B = [[642, 632, 649, 565, 628, 639, 635, 462, 502, 576, 485], [422, 436, 499, 451, 454, 412, 444, 525, 456, 526, 545], [504, 506, 581, 439, 603, 486, 491, 510, 820, 249, 573], [500, 513, 499, 516, 616, 472, 528, 402, 674, 457, 637], [468, 492, 453, 448, 493, 409, 501, 433, 599, 463, 646], [607, 605, 368, 505, 485, 558, 557, 609, 579, 466, 584]]
Rows and columns are counted from 0.
(0, 0)	642
(5, 0)	607
(1, 10)	545
(1, 4)	454
(1, 8)	456
(3, 9)	457
(5, 4)	485
(1, 3)	451
(1, 2)	499
(0, 9)	576
(3, 5)	472
(3, 7)	402
(4, 0)	468
(3, 6)	528
(5, 2)	368
(2, 9)	249
(4, 9)	463
(5, 3)	505
(0, 7)	462
(3, 0)	500
(5, 7)	609
(4, 3)	448
(5, 8)	579
(3, 10)	637
(3, 1)	513
(2, 8)	820
(0, 8)	502
(2, 5)	486
(0, 1)	632

arr =
[[ 10 -28  21  -1  -3  -6 -12  18]
 [  1   5  21  -7  12 -10  29  30]
 [ -4   4 -10  -2 -11 -11 -24 -33]
 [ -1  -1  27  -8  13 -38   4  37]
 [  1 -25  -6  -5  10   0 -27   7]
 [  0 -12   6   9   8  29  30   3]
 [ 10  10  -3  23   1  -5  -3  -5]
 [ -2   8 -12   2  22  18  14  -3]
 [-10 -20  -4  18  -3   4 -37 -11]
 [ 16  12  45 -11  -6   6   2 -14]
 [ 49 -44 -35   1 -19  11  -9  -7]]
Rows and columns are counted from 0.
row 0 col 0: 10
row 5 col 6: 30
row 3 col 5: -38
row 8 col 3: 18
row 1 col 5: -10
row 9 col 1: 12
row 9 col 3: -11
row 8 col 7: -11
row 0 col 2: 21
row 1 col 3: -7
row 3 col 1: -1
row 8 col 0: -10
row 9 col 4: -6
row 3 col 3: -8
row 2 col 0: -4
row 8 col 1: -20
row 9 col 5: 6
row 10 col 5: 11
row 5 col 4: 8
row 7 col 0: -2
row 1 col 0: 1
row 1 col 2: 21
row 10 col 6: -9
row 1 col 7: 30
row 4 col 7: 7
row 0 col 1: -28
row 10 col 1: -44
row 7 col 1: 8
row 10 col 4: -19
row 7 col 4: 22
row 3 col 0: -1
row 6 col 0: 10
row 2 col 7: -33
row 9 col 6: 2
row 4 col 5: 0

grid =
[[  0  19  14 -53  37   2 -15  11   6 -18  18 -18   9  35  -8   9]
 [  1  44 -38   4 -18   2  14  11  36  -5  29 -15 -19   5 -27  28]
 [-11  13  -1 -34  -7  13  18   3  -3   2  14 -11  -8  27   3  10]
 [ -5   1  31   1   7 -33  -9   8  30  52  33 -15 -23  -7 -34 -23]
 [ 25  27 -18 -25  -1  31  37  10   0  18  14 -23 -10  20   8   3]
 [-18  13  18  11 -14 -47  10   7  17  34  20  19 -14  -7 -13 -19]
 [ -8 -12  -3 -10  13   8   0 -10 -32 -14 -24  24  24   6  30  -2]
 [ 25  -1  36 -22 -30  11  28  13  -9 -12   4 -20 -15  21  12  -9]
 [  4   7 -13  27 -19  -7  -8   2  21 -18   3  -3  -8 -15 -18  14]
 [-21 -19  21 -24  10  -2  -6  -9 -26  -3 -12  15  13  14  19  -8]
 [  0  -4  21 -16  26 -13 -22   3  -8 -32  -9  11  21  10   7  -2]]
grid[0,0] -> 0
grid[0,8] -> 6
grid[6,2] -> -3
grid[6] -> [-8, -12, -3, -10, 13, 8, 0, -10, -32, -14, -24, 24, 24, 6, 30, -2]
grid[-6] -> [-18, 13, 18, 11, -14, -47, 10, 7, 17, 34, 20, 19, -14, -7, -13, -19]
grid[:, -5] -> [-18, -15, -11, -15, -23, 19, 24, -20, -3, 15, 11]
grid[-6,10] -> 20
grid[:, -14] -> [14, -38, -1, 31, -18, 18, -3, 36, -13, 21, 21]
grid[8,10] -> 3
grid[2,-6] -> 14
grid[-9,14] -> 3
grid[-10,-2] -> -27
grid[-5,6] -> 0
grid[:, 9] -> [-18, -5, 2, 52, 18, 34, -14, -12, -18, -3, -32]
grid[6,-16] -> -8
grid[5,1] -> 13
grid[:, -10] -> [-15, 14, 18, -9, 37, 10, 0, 28, -8, -6, -22]
grid[-9,8] -> -3
grid[5,-13] -> 11
grid[-8,-14] -> 31
grid[-5,4] -> 13
grid[-11,-15] -> 19
grid[6,-11] -> 8
grid[5,13] -> -7
grid[-5,9] -> -14
grid[8,7] -> 2
grid[-4,-5] -> -20
grid[:, 0] -> [0, 1, -11, -5, 25, -18, -8, 25, 4, -21, 0]
grid[-1,-8] -> -8
grid[2,-12] -> -7
grid[-4,-9] -> 13
grid[4,-1] -> 3
grid[-6,2] -> 18
grid[0] -> [0, 19, 14, -53, 37, 2, -15, 11, 6, -18, 18, -18, 9, 35, -8, 9]
grid[:, -15] -> [19, 44, 13, 1, 27, 13, -12, -1, 7, -19, -4]
grid[8,-8] -> 21

x = -10  -34    1   38  -32
x[0]	-10
x[4]	-32
x[3]	38
x[1]	-34

X =
[[-0.199  0.183  0.221 -0.192 -0.221  0.109 -0.126 -0.302 -0.297 -0.239
   0.167 -0.281  0.035  0.194  0.064]
 [-0.147 -0.115 -0.183 -0.254 -0.149  0.070  0.021  0.041  0.183 -0.027
  -0.170  0.102 -0.241 -0.200 -0.239]
 [ 0.018 -0.166 -0.148 -0.275  0.111 -0.150  0.180  0.013 -0.182  0.122
  -0.001 -0.023 -0.165 -0.261  0.023]
 [ 0.175 -0.145  0.076 -0.158  0.202 -0.157  0.127  0.089  0.003 -0.171
   0.164 -0.145 -0.177 -0.142  0.172]
 [ 0.056  0.115  0.073 -0.188  0.005 -0.293  0.029 -0.235  0.165  0.142
   0.023  0.094 -0.187  0.183 -0.109]
 [ 0.088 -0.188  0.047 -0.084 -0.253 -0.036 -0.174 -0.172  0.217 -0.078
  -0.149  0.134 -0.032 -0.085 -0.131]
 [ 0.159  0.086  0.121  0.183 -0.199  0.070 -0.072 -0.044  0.087 -0.309
  -0.231  0.119  0.197  0.137 -0.301]
 [ 0.095 -0.152 -0.033  0.118  0.070 -0.009 -0.053  0.006 -0.016 -0.023
  -0.224 -0.165 -0.133 -0.055 -0.196]
 [ 0.173  0.044 -0.233  0.211 -0.304  0.076 -0.018 -0.019  0.169 -0.130
   0.111  0.091  0.216  0.031 -0.239]
 [-0.090 -0.155 -0.185  0.221  0.027  0.187 -0.085  0.060 -0.249  0.165
  -0.126 -0.271 -0.037  0.157 -0.068]
 [-0.197 -0.017  0.003 -0.104  0.164  0.135  0.029  0.101  0.137 -0.314
  -0.161  0.192  0.020  0.170  0.136]
 [-0.016 -0.257  0.223 -0.120  0.042  0.041 -0.291 -0.236 -0.048  0.014
   0.184 -0.309 -0.115 -0.253 -0.118]
 [ 0.121 -0.005 -0.079 -0.214  0.214 -0.282 -0.212  0.081  0.054 -0.048
   0.219 -0.115  0.003  0.096  0.064]
 [-0.139 -0.073  0.098 -0.033 -0.139  0.048 -0.227 -0.130  0.024  0.207
   0.201 -0.056 -0.148 -0.008 -0.013]
 [-0.028 -0.158 -0.238 -0.052 -0.302  0.139 -0.126 -0.086 -0.024 -0.197
  -0.253 -0.265  0.033 -0.237  0.196]]
X[0,0] -> -0.199
X[:, 1] -> [0.183, -0.115, -0.166, -0.145, 0.115, -0.188, 0.086, -0.152, 0.044, -0.155, -0.017, -0.257, -0.005, -0.073, -0.158]
X[10,8] -> 0.137
X[5] -> [0.088, -0.188, 0.047, -0.084, -0.253, -0.036, -0.174, -0.172, 0.217, -0.078, -0.149, 0.134, -0.032, -0.085, -0.131]
X[14] -> [-0.028, -0.158, -0.238, -0.052, -0.302, 0.139, -0.126, -0.086, -0.024, -0.197, -0.253, -0.265, 0.033, -0.237, 0.196]
X[7,3] -> 0.118
X[11,10] -> 0.184
X[2,2] -> -0.148
X[:, 0] -> [-0.199, -0.147, 0.018, 0.175, 0.056, 0.088, 0.159, 0.095, 0.173, -0.090, -0.197, -0.016, 0.121, -0.139, -0.028]
X[6,12] -> 0.197
X[2,1] -> -0.166
X[11] -> [-0.016, -0.257, 0.223, -0.120, 0.042, 0.041, -0.291, -0.236, -0.048, 0.014, 0.184, -0.309, -0.115, -0.253, -0.118]
X[10,3] -> -0.104
X[0] -> [-0.199, 0.183, 0.221, -0.192, -0.221, 0.109, -0.126, -0.302, -0.297, -0.239, 0.167, -0.281, 0.035, 0.194, 0.064]
X[0,5] -> 0.109
X[:, 13] -> [0.194, -0.200, -0.261, -0.142, 0.183, -0.085, 0.137, -0.055, 0.031, 0.157, 0.170, -0.253, 0.096, -0.008, -0.237]
X[7,11] -> -0.165
X[2,3] -> -0.275
X[8,4] -> -0.304
X[0,14] -> 0.064
X[0,1] -> 0.183
X[0,6] -> -0.126
X[6,8] -> 0.087
X[2,13] -> -0.261
X[0,2] -> 0.221
X[2] -> [0.018, -0.166, -0.148, -0.275, 0.111, -0.150, 0.180, 0.013, -0.182, 0.122, -0.001, -0.023, -0.165, -0.261, 0.023]
X[2,7] -> 0.013
X[12,4] -> 0.214
X[7] -> [0.095, -0.152, -0.033, 0.118, 0.070, -0.009, -0.053, 0.006, -0.016, -0.023, -0.224, -0.165, -0.133, -0.055, -0.196]
X[8,2] -> -0.233
X[14,4] -> -0.302
X[13] -> [-0.139, -0.073, 0.098, -0.033, -0.139, 0.048, -0.227, -0.130, 0.024, 0.207, 0.201, -0.056, -0.148, -0.008, -0.013]
X[5,10] -> -0.149
X[7,7] -> 0.006
X[:, 4] -> [-0.221, -0.149, 0.111, 0.202, 0.005, -0.253, -0.199, 0.070, -0.304, 0.027, 0.164, 0.042, 0.214, -0.139, -0.302]
X[2,9] -> 0.122
X[12,7] -> 0.081
